cols: T X V W
Tisem: -347	-78	444	249
rozo: 541	-103	-71	-231
rarur: -347	-78	444	-850
zul: -347	-78	85	-689
Tif: 353	389	-334	-319
lapo: -806	-254	173	-827
mulet: 541	-103	-71	-576
col: 85	-334 => V
col: -71	444	85	-334 => V
col: 541	-347 => T
col: -231	-850	-689	-319	-827	-576 => W

cols: A Z D B F N Q
bet: -623	-279	183	-287	-312	343	-506
bogi: 638	395	-48	-304	-567	-434	-344
nevo: 380	236	-486	-81	611	541	-119
roso: 620	-42	-675	-524	-542	-569	825
gaz: -215	-214	-72	-296	378	313	276
vomo: 351	-445	-123	316	616	438	487
kemok: 390	-334	-704	-710	29	482	624
col: -434	541	-569	313	438	482 => N
col: -506	-344	-119	825	276	487 => Q
col: -675	-72	-123 => D
col: 541	-569	313 => N

cols: R C Y K M
semo: -437	-380	474	-578	-470
fogeg: -437	-380	362	-827	-321
forok: -437	-380	474	-827	-321
col: -827	-827 => K
asked: -437	-380	362	-827	-321 => fogeg
col: -578	-827 => K

cols: H G U P
Mam: -593	-462	465	-761
dipip: -491	686	417	282
satut: -593	-462	465	417
budat: 663	-433	48	-762
Zaf: -100	-433	48	-762
Ber: -776	-184	627	205
tife: 685	-137	463	224
boket: -260	-699	392	-59
col: -462	686	-462	-433 => G
col: 417	465	48	48	627	463	392 => U
col: 282	417 => P

cols: Simas fop peluv sudoz pip zetes
niru: -212	116	61	-120	54	-440
fimal: -332	-8	667	394	300	419
Seg: -296	40	-464	-472	234	216
dogon: 161	278	-186	80	-185	445
Zat: -133	-521	-333	821	-142	-32
figaz: -70	280	-82	-43	503	-578
vus: 494	-542	117	-441	241	47
col: -440	419	216	445	-32 => zetes
col: -120	394	-472 => sudoz
col: -212	-332	-296	161	-133	-70 => Simas

cols: E L S J
desor: 99	-134	805	351
zazab: 2	9	211	-520
rov: 201	619	414	-140
rili: 306	-909	184	-161
col: -520	-140	-161 => J
col: -520	-140 => J

cols: mib Vez Livo fulu
savo: 263	673	-67	726
feved: 73	514	-3	531
Gik: -70	-764	-376	-375
col: -3	-376 => Livo
col: 726	531 => fulu
col: 531	-375 => fulu

cols: Bak Tig Sedaz dev lele Kun
kabaz: -779	-471	811	486	-62	-812
mub: 230	323	-98	-44	-289	157
Fepev: -601	-808	274	293	280	-536
gifif: -265	543	-224	-158	-520	-114
col: -471	323	-808 => Tig
col: 157	-536	-114 => Kun
col: -471	323 => Tig
col: 293	-158 => dev

cols: Dal gini ziru bife Fik bomut bobuz neb Suten gup
Pige: 540	-64	223	160	-10	-96	270	136	-8	-280
zof: 499	416	575	-169	164	-32	-72	-50	-87	-97
mose: -230	491	-145	-220	366	455	-260	-206	128	681
Sobov: 226	138	326	-438	-237	141	-267	252	-262	-279
menur: 290	-53	-6	-283	101	-247	-161	-20	90	-64
zusa: -594	238	-272	314	668	4	-73	-155	443	525
mube: -193	801	457	107	429	322	-163	-72	196	678
lur: 182	-281	-15	-105	539	-234	173	196	245	-208
Kir: 185	31	-693	-213	-485	281	74	-61	-303	-298
serup: 243	236	195	197	199	-327	428	-138	447	-272
Firod: 254	157	614	-560	-19	112	-190	151	-33	-140
Mez: 136	611	624	-25	-109	250	21	88	123	156
col: 182	185 => Dal
col: 678	-208 => gup
col: -87	128	-262	90	443	196	245	-303	447	-33 => Suten

cols: Repu rodim zozel Firu Tal sokop mileg mabu
vupa: -598	-572	-567	337	539	731	586	555
kabon: -556	-486	-623	126	593	594	671	647
Tatad: -533	153	-707	-382	560	542	590	637
vudi: 663	295	609	243	-559	-578	-537	-562
lekem: 559	560	241	-385	-611	-619	-585	-611
col: 586	671	590	-537 => mileg
col: 594	542	-578	-619 => sokop
col: -537	-585 => mileg
col: -382	243	-385 => Firu
col: 647	637	-562 => mabu
col: 555	647 => mabu
col: -598	-556 => Repu

cols: ril Rurad nez masu
reni: -167	-427	354	-574
goba: 683	-400	18	-185
Mok: 780	-114	-166	-103
Bese: -406	-200	235	-632
puger: -530	54	6	-613
Vene: 147	-566	340	-450
tete: 456	-561	212	-313
bar: 546	528	-275	-101
sisot: 727	220	-282	-76
col: -530	147	456	546 => ril
col: -530	147	456 => ril
col: -166	235	6	340	212	-275 => nez
col: -167	683	780	-406	-530	147	456	546 => ril
col: -167	683	780	-406	-530	147 => ril
col: -574	-185	-103	-632	-613	-450	-313 => masu

